Here is a tiny trained network, its code and every weight. The questions are about switching its units off for an input and a class, where a switched-off unit gives its printed mean instead of its output.

import numpy as np


def w(rows, s, z=0):
    codes = np.array(rows[::2]) - 128.0
    scale = np.full(codes.shape[1], s)
    scale[-1] = z or s
    return codes * scale


def f(y):
    return np.maximum(y, 0)


def log_softmax(a):
    a = a - a.max(-1, keepdims=True)
    return a - np.log(np.exp(a).sum(-1, keepdims=True))


def net(x, mask):
    res = np.array(x, float).reshape(1, 8) / 4 @ E
    y = f(res @ A[0][:, :-1].T + A[0][:, -1])
    res = res + np.where(mask, y, B[0][:, -1]) @ B[0][:, :-1]
    return log_softmax(res[-1] @ U[:, :-1].T + U[:, -1])


A, B = {}, {}
E = w([
[164,148,21,210,153,109,73],'x0',
[29,151,76,65,176,166,63],'x1',
[176,86,49,102,2,172,113],'x2',
[181,128,135,80,47,175,71],'x3',
[81,107,56,142,112,129,216],'x4',
[76,133,112,163,143,92,193],'x5',
[56,218,124,123,65,22,79],'x6',
[72,164,146,109,111,71,118],'x7',
],0.0072)
A[0] = w([
[179,121,179,188,150,110,160,121],'n0',
[136,125,77,112,59,150,167,186],'n1',
[173,123,71,114,152,199,50,171],'n2',
[148,127,198,195,128,77,184,152],'n3',
[115,143,213,170,164,58,165,173],'n4',
[93,143,121,128,155,136,174,3],'n5',
[91,113,185,117,190,69,171,175],'n6',
[104,156,23,141,124,71,63,187],'n7',
[47,174,211,72,137,117,101,147],'n8',
[184,127,133,110,48,156,114,194],'n9',
[136,122,174,171,127,95,152,116],'n10',
[72,182,146,98,173,78,116,156],'n11',
[204,95,143,128,133,190,77,123],'n12',
[170,78,122,115,62,183,119,174],'n13',
[111,123,173,82,36,107,177,178],'n14',
[139,141,138,115,28,115,203,158],'n15',
[116,89,110,198,202,124,224,220],'n16',
[221,75,162,73,118,228,38,160],'n17',
[179,124,171,102,2,128,133,139],'n18',
[95,175,40,165,119,44,96,163],'n19',
[181,145,148,206,155,108,178,117],'n20',
[41,157,198,95,153,118,120,91],'n21',
[153,94,160,184,151,90,128,115],'n22',
[138,97,173,97,20,162,148,125],'n23',
[163,173,139,168,150,74,147,127],'n24',
[111,70,47,99,199,197,199,137],'n25',
[89,184,54,124,84,68,69,142],'n26',
[93,94,50,133,182,185,231,107],'n27',
[87,162,203,43,156,115,126,134],'n28',
],0.0082,0.005)
B[0] = w([
[196,148,105,198,141,119,141,172],'n0',
[106,105,88,64,58,133,95,186],'n1',
[157,173,179,132,65,206,69,206],'n2',
[194,118,75,174,151,70,203,186],'n3',
[168,174,153,189,175,54,184,201],'n4',
[98,156,170,94,129,155,161,139],'n5',
[95,96,155,201,211,54,166,198],'n6',
[69,180,108,157,73,132,35,201],'n7',
[58,159,194,83,209,76,143,196],'n8',
[182,147,141,62,52,135,121,205],'n9',
[166,83,89,152,176,82,101,156],'n10',
[53,124,134,159,190,66,124,191],'n11',
[196,161,188,130,81,188,120,200],'n12',
[173,145,137,55,69,136,137,209],'n13',
[123,51,106,67,148,35,103,192],'n14',
[152,45,60,57,117,52,144,184],'n15',
[139,93,53,192,144,187,227,216],'n16',
[212,207,255,96,96,212,91,251],'n17',
[173,47,139,28,65,46,66,203],'n18',
[85,189,55,182,114,140,62,200],'n19',
[197,170,83,175,109,148,213,172],'n20',
[62,139,201,107,177,80,183,179],'n21',
[161,164,123,198,158,112,169,158],'n22',
[167,53,144,32,85,83,146,193],'n23',
[180,205,95,162,141,102,142,164],'n24',
[74,53,125,145,108,238,164,203],'n25',
[76,179,65,99,53,97,45,192],'n26',
[53,47,100,135,108,230,188,192],'n27',
[69,81,222,111,183,118,114,185],'n28',
],0.0076,0.011)
U = w([
[228,176,236,101,98,227,91,94],'0',
[210,135,76,203,170,96,204,118],'1',
[87,41,80,124,128,255,204,98],'2',
[77,207,44,132,87,114,43,180],'3',
[52,154,205,118,203,89,162,227],'4',
[186,43,105,36,77,56,136,2],'5',
],0.0087,0.0038)

Each question gives the input, the list of numbers given to net, and the class t.
The units are the neurons (one row each of A and B). Each row of codes is followed by its name. A weight is (code - 128) times the scale printed after its matrix; where a second scale follows, it is the last column's (A, B and U).
mask holds one flag per neuron, in row order. A switched-off neuron (its flag False) gives its mean, the last column of its row in B, instead of its output. The means were averaged over made-up inputs and are rounded, as every weight is.
A unit's drop is (log p(t) with every unit on - log p(t) with that unit switched off) / (log p(t) with every unit on - log p(t) with every unit switched off).
The circuit of an input: a set's keep is (log p(t) with only the set's units on - log p(t) with every unit switched off) / (log p(t) with every unit on - log p(t) with every unit switched off). Starting from the 12 units with the biggest drops (on a tie, the unit counted first), units are removed one at a time, each time the one whose removal leaves the highest keep (on an exact tie, the one counted first), for as long as the keep stays at least 0.8.
units of the circuit, in order: the units of the circuit, biggest drop first
most important unit: the unit with the biggest drop
k most important neurons: the k neurons with the biggest drops, biggest first
drop of u: that unit's drop, to one decimal
input [-8,-2,-7,-6,6,-6,-3,-8], class 2: units of the circuit, in order -> [n27]
input [5,-1,-8,-5,1,-6,8,-6], class 1: units of the circuit, in order -> [n4, n24]
input [-5,-8,-1,6,0,-4,-2,-4], class 5: 4 most important neurons -> [n18, n23, n15, n14]
input [0,0,-2,8,7,6,2,6], class 3: units of the circuit, in order -> [n19, n26]
input [5,5,-5,-8,5,-5,-2,3], class 2: 2 most important neurons -> [n16, n27]
input [2,1,1,-7,-8,3,-8,-2], class 2: units of the circuit, in order -> [n25, n16]
input [-5,-2,-3,7,1,-6,-2,5], class 5: 3 most important neurons -> [n18, n14, n23]
input [-7,-3,-3,7,-1,2,-7,4], class 5: 2 most important neurons -> [n14, n23]
input [8,5,-8,-6,3,0,-6,6], class 2: 3 most important neurons -> [n27, n25, n16]
input [-6,-6,-5,0,0,-7,7,-5], class 4: 2 most important neurons -> [n8, n28]
input [3,5,-5,-6,5,-3,1,-1], class 2: 4 most important neurons -> [n16, n27, n25, n17]
input [-8,-5,-5,-5,-8,8,6,-7], class 1: drop of n4 -> 0.3
input [-1,8,0,1,6,-7,0,-8], class 0: drop of n2 -> 0.3
input [-4,-6,-6,-2,-6,0,6,-6], class 1: most important unit -> n3
input [6,4,-8,3,-1,5,-1,-6], class 1: drop of n28 -> 0.2
